Below are the code and all the weights of a small trained network. Each question names an input and a class and asks about switching units off, where a switched-off unit gives its printed mean instead of its output.

import numpy as np


def w(rows, s, z=0):
    codes = np.array(rows[::2]) - 128.0
    scale = np.full(codes.shape[1], s)
    scale[-1] = z or s
    return codes * scale


def f(y):
    return y / 2 * (1 + np.tanh(0.7978845608 * (y + 0.044715 * y**3)))


def log_softmax(a):
    a = a - a.max(-1, keepdims=True)
    return a - np.log(np.exp(a).sum(-1, keepdims=True))


def net(x, mask):
    res = np.array(x, float).reshape(1, 4) / 4 @ E
    y = f(res @ A[0][:, :-1].T + A[0][:, -1])
    res = res + np.where(mask, y, B[0][:, -1]) @ B[0][:, :-1]
    return log_softmax(res[-1] @ U[:, :-1].T + U[:, -1])


A, B = {}, {}
E = w([
[85,120,131,172,71,162,96,130],'x0',
[98,204,169,162,120,203,195,124],'x1',
[119,105,117,161,196,142,90,254],'x2',
[146,191,33,80,95,203,183,221],'x3',
],0.011)
A[0] = w([
[130,69,146,191,146,79,105,124,246],'neuron 0',
[181,155,63,101,178,94,91,148,241],'neuron 1',
[160,132,74,102,106,6,109,99,153],'neuron 2',
[69,175,121,118,111,114,135,135,58],'neuron 3',
[89,201,137,125,119,111,208,151,91],'neuron 4',
[93,121,109,108,65,62,151,51,254],'neuron 5',
[66,141,183,168,147,150,80,113,183],'neuron 6',
[152,137,63,136,122,142,114,220,139],'neuron 7',
[173,144,97,112,78,102,128,100,200],'neuron 8',
],0.012,0.0038)
B[0] = w([
[74,165,132,56,209,103,139,133,248],'neuron 0',
[164,114,31,26,172,2,137,190,213],'neuron 1',
[181,59,215,68,176,176,115,131,221],'neuron 2',
[140,146,152,173,78,184,101,111,142],'neuron 3',
[194,181,174,129,77,146,104,38,193],'neuron 4',
[42,136,156,117,116,195,14,156,237],'neuron 5',
[32,170,232,156,122,94,198,200,210],'neuron 6',
[129,78,79,155,71,32,241,127,238],'neuron 7',
[154,114,125,93,80,127,47,183,179],'neuron 8',
],0.0084,0.012)
U = w([
[9,164,157,157,146,132,141,161,223],'0',
[113,30,140,83,200,163,70,116,3],'1',
[224,193,152,175,131,243,117,60,73],'2',
[154,113,27,70,169,79,143,206,195],'3',
[97,102,114,101,77,208,28,122,60],'4',
[150,108,99,199,81,162,254,161,16],'5',
],0.0088,0.0036)

Each question gives the input, the list of numbers given to net, and the class t.
The units are the neurons (one row each of A and B). Each row of codes is followed by its name. A weight is (code - 128) times the scale printed after its matrix; where a second scale follows, it is the last column's (A, B and U).
mask holds one flag per neuron, in row order. A switched-off neuron (its flag False) gives its mean, the last column of its row in B, instead of its output. The means were averaged over made-up inputs and are rounded, as every weight is.
A unit's drop is (log p(t) with every unit on - log p(t) with that unit switched off) / (log p(t) with every unit on - log p(t) with every unit switched off).
The circuit of an input: a set's keep is (log p(t) with only the set's units on - log p(t) with every unit switched off) / (log p(t) with every unit on - log p(t) with every unit switched off). Starting from all 9 units, units are removed one at a time, each time the one whose removal leaves the highest keep (on an exact tie, the one counted first), for as long as the keep stays at least 0.8.
units of the circuit, in order: the units of the circuit, biggest drop first
top k neurons: the k neurons with the biggest drops, biggest first
drop when u is switched off: that unit's drop, to one decimal
input [5,-1,-8,-3], class 4: units of the circuit, in order -> (neuron 5)
input [8,7,7,2], class 5: units of the circuit, in order -> (neuron 7; neuron 0)
input [4,-1,1,5], class 5: units of the circuit, in order -> (neuron 0; neuron 7)
input [-4,8,-8,-2], class 2: top 2 neurons -> (neuron 4; neuron 1)
input [-1,3,-7,4], class 4: top 3 neurons -> (neuron 5; neuron 8; neuron 2)
input [4,-3,1,-3], class 0: top 2 neurons -> (neuron 6; neuron 1)
input [-2,-8,-2,-1], class 1: top 3 neurons -> (neuron 2; neuron 7; neuron 5)
input [-4,8,4,-1], class 2: units of the circuit, in order -> (neuron 4; neuron 0)
input [-5,8,2,6], class 5: top 2 neurons -> (neuron 7; neuron 5)
input [3,2,-5,-1], class 4: units of the circuit, in order -> (neuron 5; neuron 0)
input [6,3,5,2], class 5: units of the circuit, in order -> (neuron 7; neuron 0)
input [7,-3,-5,-8], class 0: top 2 neurons -> (neuron 6; neuron 0)
input [4,-1,-6,-5], class 4: top 2 neurons -> (neuron 5; neuron 7)
input [5,-5,2,-6], class 0: units of the circuit, in order -> (neuron 6)
input [1,2,3,7], class 5: top 2 neurons -> (neuron 7; neuron 0)
input [-3,7,3,3], class 5: top 3 neurons -> (neuron 7; neuron 5; neuron 2)
input [-2,-3,-4,-1], class 1: top 2 neurons -> (neuron 2; neuron 4)
input [0,3,-7,4], class 4: drop when neuron 0 is switched off -> -0.1
input [-5,8,-8,-1], class 2: drop when neuron 4 is switched off -> 0.5
input [2,8,7,6], class 5: units of the circuit, in order -> (neuron 7)
input [7,-7,-6,7], class 4: drop when neuron 5 is switched off -> 0.5
